Below is a small trained network, with its code and all its weights. Each question gives an input and a class and asks what happens when units are switched off, that is, made to give their printed mean instead of their output.

import numpy as np


def w(rows, s, z=0):
    codes = np.array(rows[::2]) - 128.0
    scale = np.full(codes.shape[1], s)
    scale[-1] = z or s
    return codes * scale


def f(y):
    return y / 2 * (1 + np.tanh(0.7978845608 * (y + 0.044715 * y**3)))


def log_softmax(a):
    a = a - a.max(-1, keepdims=True)
    return a - np.log(np.exp(a).sum(-1, keepdims=True))


def net(x, mask):
    res = np.array(x, float).reshape(1, 7) / 4 @ E
    y = f(res @ A[0][:, :-1].T + A[0][:, -1])
    res = res + np.where(mask, y, B[0][:, -1]) @ B[0][:, :-1]
    return log_softmax(res[-1] @ U[:, :-1].T + U[:, -1])


A, B = {}, {}
E = w([
[191,138,140,156,137,250,58,93,73,204],'x0',
[132,128,111,138,131,128,134,123,137,130],'x1',
[183,123,215,235,133,125,176,202,145,138],'x2',
[149,130,81,146,129,128,138,134,132,128],'x3',
[125,134,120,137,135,134,121,130,133,113],'x4',
[163,9,114,90,96,180,78,183,242,96],'x5',
[132,132,115,137,134,130,118,130,130,109],'x6',
],0.014)
A[0] = w([
[101,135,79,53,131,138,110,83,125,127,245],'neuron 0',
[111,198,127,156,133,98,151,101,61,133,251],'neuron 1',
[170,133,138,150,139,255,78,98,78,176,143],'neuron 2',
[124,189,157,195,137,106,163,113,96,144,144],'neuron 3',
[144,121,159,147,127,126,133,141,138,124,139],'neuron 4',
[142,142,139,171,123,159,130,135,120,142,109],'neuron 5',
[148,120,170,192,135,126,154,154,147,141,155],'neuron 6',
[101,182,102,112,132,116,131,89,73,127,144],'neuron 7',
[98,128,125,128,137,104,145,144,151,122,232],'neuron 8',
[127,136,121,160,130,120,128,127,132,119,129],'neuron 9',
],0.022,0.013)
B[0] = w([
[87,114,2,104,113,121,104,125,149,130,226],'neuron 0',
[81,174,145,135,161,83,137,86,37,140,234],'neuron 1',
[149,162,100,143,119,230,121,135,126,170,253],'neuron 2',
[187,119,93,118,85,115,141,159,43,99,211],'neuron 3',
[115,139,180,128,156,133,111,123,154,134,156],'neuron 4',
[109,91,174,107,121,160,128,111,104,126,160],'neuron 5',
[168,125,171,147,141,139,146,145,134,103,191],'neuron 6',
[64,139,165,142,162,110,107,100,135,174,198],'neuron 7',
[110,107,158,119,136,57,132,129,153,86,176],'neuron 8',
[131,137,150,115,122,129,155,122,145,152,138],'neuron 9',
],0.028,0.04)
U = w([
[47,180,70,83,152,18,148,39,107,94,148],'0',
[124,22,50,25,119,87,91,131,234,69,252],'1',
[160,181,204,139,145,30,226,115,69,59,138],'2',
[194,73,211,127,123,107,168,201,254,44,111],'3',
[94,235,51,115,156,176,83,36,67,219,121],'4',
[136,142,28,89,67,232,74,120,225,151,59],'5',
[200,216,179,146,140,200,164,93,21,165,92],'6',
[213,125,201,158,102,252,127,177,227,139,92],'7',
],0.008,0.0025)

Each question gives the input, the list of numbers given to net, and the class t.
The units are the neurons (one row each of A and B). Each row of codes is followed by its name. A weight is (code - 128) times the scale printed after its matrix; where a second scale follows, it is the last column's (A, B and U).
mask holds one flag per neuron, in row order. A switched-off neuron (its flag False) gives its mean, the last column of its row in B, instead of its output. The means were averaged over made-up inputs and are rounded, as every weight is.
A unit's drop is (log p(t) with every unit on - log p(t) with that unit switched off) / (log p(t) with every unit on - log p(t) with every unit switched off).
The circuit of an input: a set's keep is (log p(t) with only the set's units on - log p(t) with every unit switched off) / (log p(t) with every unit on - log p(t) with every unit switched off). Starting from all 10 units, units are removed one at a time, each time the one whose removal leaves the highest keep (on an exact tie, the one counted first), for as long as the keep stays at least 0.8.
circuit, biggest first: the units of the circuit, biggest drop first
top k neurons: the k neurons with the biggest drops, biggest first
drop of u: that unit's drop, to one decimal
input [-2,-2,-5,8,6,7,1], class 1: circuit, biggest first => neuron 2; neuron 1
input [-3,1,3,1,6,6,8], class 3: circuit, biggest first => neuron 1; neuron 2; neuron 0
input [-2,2,7,-4,-4,2,-4], class 3: circuit, biggest first => neuron 1; neuron 2
input [1,-3,1,-5,-2,-6,7], class 6: top 2 neurons => neuron 0; neuron 3
input [7,7,1,7,-6,0,2], class 6: circuit, biggest first => neuron 0
input [0,8,5,0,-3,3,-8], class 3: top 2 neurons => neuron 2; neuron 1
input [0,-1,-6,6,-4,8,6], class 1: top 2 neurons => neuron 2; neuron 1
input [-6,-3,0,-6,5,-7,-6], class 0: top 2 neurons => neuron 7; neuron 6
input [6,6,-5,7,-7,8,2], class 5: drop of neuron 1 => 0.1
input [0,1,1,7,3,8,8], class 3: drop of neuron 2 => 0.4
input [-2,2,-1,-1,8,-2,1], class 0: drop of neuron 2 => 0.8
input [5,-6,-5,-6,2,4,6], class 5: drop of neuron 1 => 0.3
